Below is a small trained network, with its code and all its weights. Each question gives an input and a class and asks what happens when units are switched off, that is, made to give their printed mean instead of their output.

import numpy as np


def w(rows, s, z=0):
    codes = np.array(rows[::2]) - 128.0
    scale = np.full(codes.shape[1], s)
    scale[-1] = z or s
    return codes * scale


def f(y):
    return y / 2 * (1 + np.tanh(0.7978845608 * (y + 0.044715 * y**3)))


def log_softmax(a):
    a = a - a.max(-1, keepdims=True)
    return a - np.log(np.exp(a).sum(-1, keepdims=True))


def net(x, mask):
    res = np.array(x, float).reshape(1, 6) / 4 @ E
    y = f(res @ A[0][:, :-1].T + A[0][:, -1])
    res = res + np.where(mask, y, B[0][:, -1]) @ B[0][:, :-1]
    return log_softmax(res[-1] @ U[:, :-1].T + U[:, -1])


A, B = {}, {}
E = w([
[38,54,156,184,85,202,82],'x0',
[111,81,253,63,188,43,112],'x1',
[39,165,123,204,186,56,197],'x2',
[138,196,180,222,51,73,26],'x3',
[166,25,68,203,95,29,142],'x4',
[132,126,134,133,130,133,131],'x5',
],0.0068)
A[0] = w([
[162,172,143,208,120,112,64,89],'n0',
[10,65,100,115,103,172,25,128],'n1',
[100,190,175,97,154,220,128,81],'n2',
[91,90,224,94,145,79,131,121],'n3',
[107,44,152,75,151,39,79,43],'n4',
[233,210,97,62,124,38,180,159],'n5',
[123,69,74,81,134,182,225,99],'n6',
[16,192,150,151,166,85,190,149],'n7',
[189,66,169,59,119,173,43,121],'n8',
[136,64,60,104,200,181,168,123],'n9',
[101,202,163,92,148,181,126,4],'n10',
[63,153,132,188,211,115,149,128],'n11',
[71,59,182,159,66,190,165,76],'n12',
[207,118,132,62,63,164,87,106],'n13',
[167,49,98,43,143,166,82,191],'n14',
[170,86,121,71,86,141,76,80],'n15',
[186,24,89,215,196,98,91,80],'n16',
[138,207,151,152,57,89,107,92],'n17',
[192,81,238,106,164,63,124,131],'n18',
[12,41,151,136,81,140,121,114],'n19',
[188,10,59,148,55,54,164,39],'n20',
[142,181,2,211,42,171,214,85],'n21',
[120,155,146,131,18,79,118,111],'n22',
[86,88,129,94,173,137,238,184],'n23',
],0.0072,0.0038)
B[0] = w([
[127,100,157,128,122,146,45,181],'n0',
[158,114,137,144,196,155,195,203],'n1',
[88,199,194,72,116,53,140,189],'n2',
[82,84,1,95,43,236,102,197],'n3',
[90,108,106,44,97,158,128,171],'n4',
[158,59,164,187,216,250,174,245],'n5',
[102,115,167,156,122,119,26,218],'n6',
[155,119,90,174,92,78,155,220],'n7',
[161,139,104,167,82,87,138,207],'n8',
[113,100,168,155,126,105,26,214],'n9',
[39,169,202,53,133,118,189,155],'n10',
[199,133,118,119,44,62,145,187],'n11',
[165,102,162,141,195,173,189,172],'n12',
[182,132,86,156,88,48,183,202],'n13',
[124,138,111,185,118,79,114,227],'n14',
[156,129,136,156,86,96,170,165],'n15',
[60,193,198,59,157,76,164,179],'n16',
[132,112,158,154,150,155,57,181],'n17',
[81,84,69,114,116,182,127,208],'n18',
[154,89,148,155,174,156,167,193],'n19',
[80,244,231,27,145,110,170,209],'n20',
[61,117,57,70,98,179,129,254],'n21',
[122,99,163,105,166,137,82,165],'n22',
[163,121,128,166,121,82,36,226],'n23',
],0.0078,0.0066)
U = w([
[83,203,220,45,153,84,176,106],'0',
[133,127,128,145,144,113,131,248],'1',
[87,113,51,91,99,184,123,101],'2',
[134,115,174,178,168,101,4,81],'3',
[176,98,168,183,224,177,223,85],'4',
[172,137,102,195,70,30,188,98],'5',
],0.012,0.015)

Each question gives the input, the list of numbers given to net, and the class t.
The units are the neurons (one row each of A and B). Each row of codes is followed by its name. A weight is (code - 128) times the scale printed after its matrix; where a second scale follows, it is the last column's (A, B and U).
mask holds one flag per neuron, in row order. A switched-off neuron (its flag False) gives its mean, the last column of its row in B, instead of its output. The means were averaged over made-up inputs and are rounded, as every weight is.
A unit's drop is (log p(t) with every unit on - log p(t) with that unit switched off) / (log p(t) with every unit on - log p(t) with every unit switched off).
The circuit of an input: a set's keep is (log p(t) with only the set's units on - log p(t) with every unit switched off) / (log p(t) with every unit on - log p(t) with every unit switched off). Starting from the 12 units with the biggest drops (on a tie, the unit counted first), units are removed one at a time, each time the one whose removal leaves the highest keep (on an exact tie, the one counted first), for as long as the keep stays at least 0.8.
units of the circuit, in order: the units of the circuit, biggest drop first
unit that matters most: the unit with the biggest drop
k most important neurons: the k neurons with the biggest drops, biggest first
drop of u: that unit's drop, to one decimal
input [-7,3,-2,-2,2,-1], class 4: units of the circuit, in order => [n5]
input [7,2,-7,-8,-7,-7], class 3: units of the circuit, in order => [n6; n9]
input [-5,5,1,-6,4,5], class 3: units of the circuit, in order => [n23; n9]
input [-5,8,8,3,-1,-1], class 2: units of the circuit, in order => [n3; n18]
input [0,-3,8,-8,-3,7], class 3: units of the circuit, in order => [n6; n23]
input [8,6,2,-2,7,6], class 4: 2 most important neurons => [n19; n12]
input [7,5,7,4,-6,-3], class 4: units of the circuit, in order => [n19; n1]
input [-6,6,8,3,-4,-3], class 5: 3 most important neurons => [n7; n11; n21]
input [-7,7,-2,6,1,-4], class 2: units of the circuit, in order => [n18; n3]
input [-2,-7,-3,2,-7,0], class 0: 4 most important neurons => [n2; n10; n3; n18]
input [6,-7,4,-1,-8,2], class 0: 2 most important neurons => [n2; n10]
input [6,-4,-5,0,-5,3], class 4: 2 most important neurons => [n1; n12]
input [3,2,7,6,8,8], class 0: units of the circuit, in order => [n16; n20]
input [-4,-6,5,7,-8,4], class 0: 2 most important neurons => [n10; n2]
input [8,8,1,6,4,-5], class 2: 2 most important neurons => [n3; n4]
input [-5,-3,6,2,8,8], class 0: 2 most important neurons => [n20; n16]
input [4,-7,1,3,5,0], class 2: 2 most important neurons => [n21; n2]
input [-8,-6,5,-3,-3,3], class 4: unit that matters most => n5
input [5,-5,-5,-6,3,-2], class 3: units of the circuit, in order => [n6; n9]
input [-3,-3,-7,-2,-4,2], class 5: most important neuron => [n13]
input [-1,-7,-1,-5,-8,8], class 0: 2 most important neurons => [n2; n10]
input [5,1,2,-4,-7,-6], class 0: 3 most important neurons => [n2; n10; n5]
input [8,1,-4,4,6,2], class 4: drop of n19 => 0.1
input [4,7,-3,-6,-2,-5], class 2: drop of n23 => -0.1
